Below is a small trained network, with its code and all its weights. Each question gives an input and a class and asks what happens when units are switched off, that is, made to give their printed mean instead of their output.

import numpy as np


def w(rows, s, z=0):
    codes = np.array(rows[::2]) - 128.0
    scale = np.full(codes.shape[1], s)
    scale[-1] = z or s
    return codes * scale


def f(y):
    return y / 2 * (1 + np.tanh(0.7978845608 * (y + 0.044715 * y**3)))


def log_softmax(a):
    a = a - a.max(-1, keepdims=True)
    return a - np.log(np.exp(a).sum(-1, keepdims=True))


def net(x, mask):
    res = np.array(x, float).reshape(1, 6) / 4 @ E
    y = f(res @ A[0][:, :-1].T + A[0][:, -1])
    res = res + np.where(mask, y, B[0][:, -1]) @ B[0][:, :-1]
    return log_softmax(res[-1] @ U[:, :-1].T + U[:, -1])


A, B = {}, {}
E = w([
[128,126,123,126],'x0',
[2,215,90,142],'x1',
[126,130,133,128],'x2',
[68,30,51,36],'x3',
[97,64,79,241],'x4',
[129,128,131,129],'x5',
],0.0092)
A[0] = w([
[145,196,163,176,60],'n0',
[80,169,116,121,66],'n1',
[127,160,207,171,32],'n2',
[146,168,145,212,148],'n3',
[211,69,149,137,203],'n4',
[117,92,81,101,32],'n5',
[129,103,117,155,250],'n6',
[173,74,158,111,65],'n7',
[121,111,126,176,44],'n8',
[78,11,84,126,204],'n9',
[90,85,96,94,26],'n10',
[122,34,143,41,93],'n11',
[157,86,153,148,33],'n12',
[117,128,96,76,29],'n13',
[98,135,58,30,141],'n14',
[92,105,72,116,157],'n15',
[133,65,120,183,79],'n16',
[159,188,149,112,55],'n17',
[178,95,152,112,73],'n18',
[95,213,53,168,108],'n19',
[46,170,149,110,34],'n20',
[93,96,140,106,18],'n21',
[84,170,117,128,95],'n22',
[89,103,114,81,253],'n23',
[153,182,159,16,83],'n24',
[204,102,114,112,71],'n25',
[123,94,204,146,45],'n26',
],0.012,0.0048)
B[0] = w([
[188,135,72,115,177],'n0',
[99,161,62,116,157],'n1',
[178,103,72,105,164],'n2',
[224,125,144,119,197],'n3',
[75,219,116,103,236],'n4',
[179,80,115,110,154],'n5',
[71,159,207,179,178],'n6',
[77,138,79,92,178],'n7',
[136,47,110,154,138],'n8',
[168,146,169,115,246],'n9',
[183,68,112,101,162],'n10',
[167,134,141,131,224],'n11',
[76,98,93,114,147],'n12',
[146,93,93,156,147],'n13',
[196,138,167,102,218],'n14',
[149,138,150,128,182],'n15',
[72,92,142,139,168],'n16',
[194,89,136,157,155],'n17',
[55,129,56,54,171],'n18',
[74,130,128,114,197],'n19',
[76,132,63,105,169],'n20',
[180,78,35,123,131],'n21',
[121,155,83,91,160],'n22',
[155,148,156,125,207],'n23',
[39,5,198,254,215],'n24',
[48,169,32,114,178],'n25',
[134,143,90,142,135],'n26',
],0.0079,0.011)
U = w([
[86,185,101,52,87],'0',
[157,175,217,101,255],'1',
[244,119,141,98,45],'2',
[102,36,176,204,98],'3',
],0.011,0.0081)

Each question gives the input, the list of numbers given to net, and the class t.
The units are the neurons (one row each of A and B). Each row of codes is followed by its name. A weight is (code - 128) times the scale printed after its matrix; where a second scale follows, it is the last column's (A, B and U).
mask holds one flag per neuron, in row order. A switched-off neuron (its flag False) gives its mean, the last column of its row in B, instead of its output. The means were averaged over made-up inputs and are rounded, as every weight is.
A unit's drop is (log p(t) with every unit on - log p(t) with that unit switched off) / (log p(t) with every unit on - log p(t) with every unit switched off).
The circuit of an input: a set's keep is (log p(t) with only the set's units on - log p(t) with every unit switched off) / (log p(t) with every unit on - log p(t) with every unit switched off). Starting from the 12 units with the biggest drops (on a tie, the unit counted first), units are removed one at a time, each time the one whose removal leaves the highest keep (on an exact tie, the one counted first), for as long as the keep stays at least 0.8.
circuit, biggest first: the units of the circuit, biggest drop first
most important unit: the unit with the biggest drop
top k neurons: the k neurons with the biggest drops, biggest first
drop when u is switched off: that unit's drop, to one decimal
input [-6,1,-2,4,6,4], class 1: top 3 neurons -> [n24; n9; n15]
input [-7,2,-7,3,-8,7], class 3: circuit, biggest first -> [n24]
input [6,-5,3,3,4,8], class 1: circuit, biggest first -> [n9; n6]
input [-3,0,7,6,-5,-5], class 2: circuit, biggest first -> [n14; n4]
input [-2,0,-5,-6,5,5], class 2: circuit, biggest first -> [n3; n0]
input [8,-4,-4,4,7,-8], class 1: top 3 neurons -> [n24; n9; n4]
input [-1,-2,-8,-1,-5,-8], class 3: circuit, biggest first -> [n24; n9]
input [8,3,-3,7,-7,-6], class 1: top 3 neurons -> [n14; n24; n23]
input [1,-5,-3,3,-4,7], class 0: circuit, biggest first -> [n25; n18]
input [7,-1,4,-8,5,-4], class 2: circuit, biggest first -> [n3; n0]
input [-3,2,6,5,5,1], class 2: circuit, biggest first -> [n24; n9; n4]
input [0,-4,-4,3,1,4], class 0: top 3 neurons -> [n24; n3; n4]
input [5,-3,-5,1,4,7], class 1: top 2 neurons -> [n24; n9]
input [-1,8,3,-7,2,4], class 0: most important unit -> n19
input [-5,8,5,-8,-4,8], class 0: top 2 neurons -> [n20; n19]
input [7,7,0,5,-8,-2], class 3: top 2 neurons -> [n24; n4]
input [3,-5,5,-1,4,5], class 0: top 2 neurons -> [n24; n4]
input [0,6,-7,-5,-5,1], class 0: top 2 neurons -> [n20; n1]
input [-7,3,2,3,2,2], class 1: drop when n9 is switched off -> 0.1
input [-7,1,-6,-6,-8,-2], class 3: drop when n23 is switched off -> 0.0
input [-5,-6,8,-4,-3,3], class 0: drop when n25 is switched off -> 0.1
input [-5,-7,-8,-2,4,-6], class 0: drop when n4 is switched off -> 0.1
input [7,-8,-1,8,-6,-2], class 0: most important unit -> n25
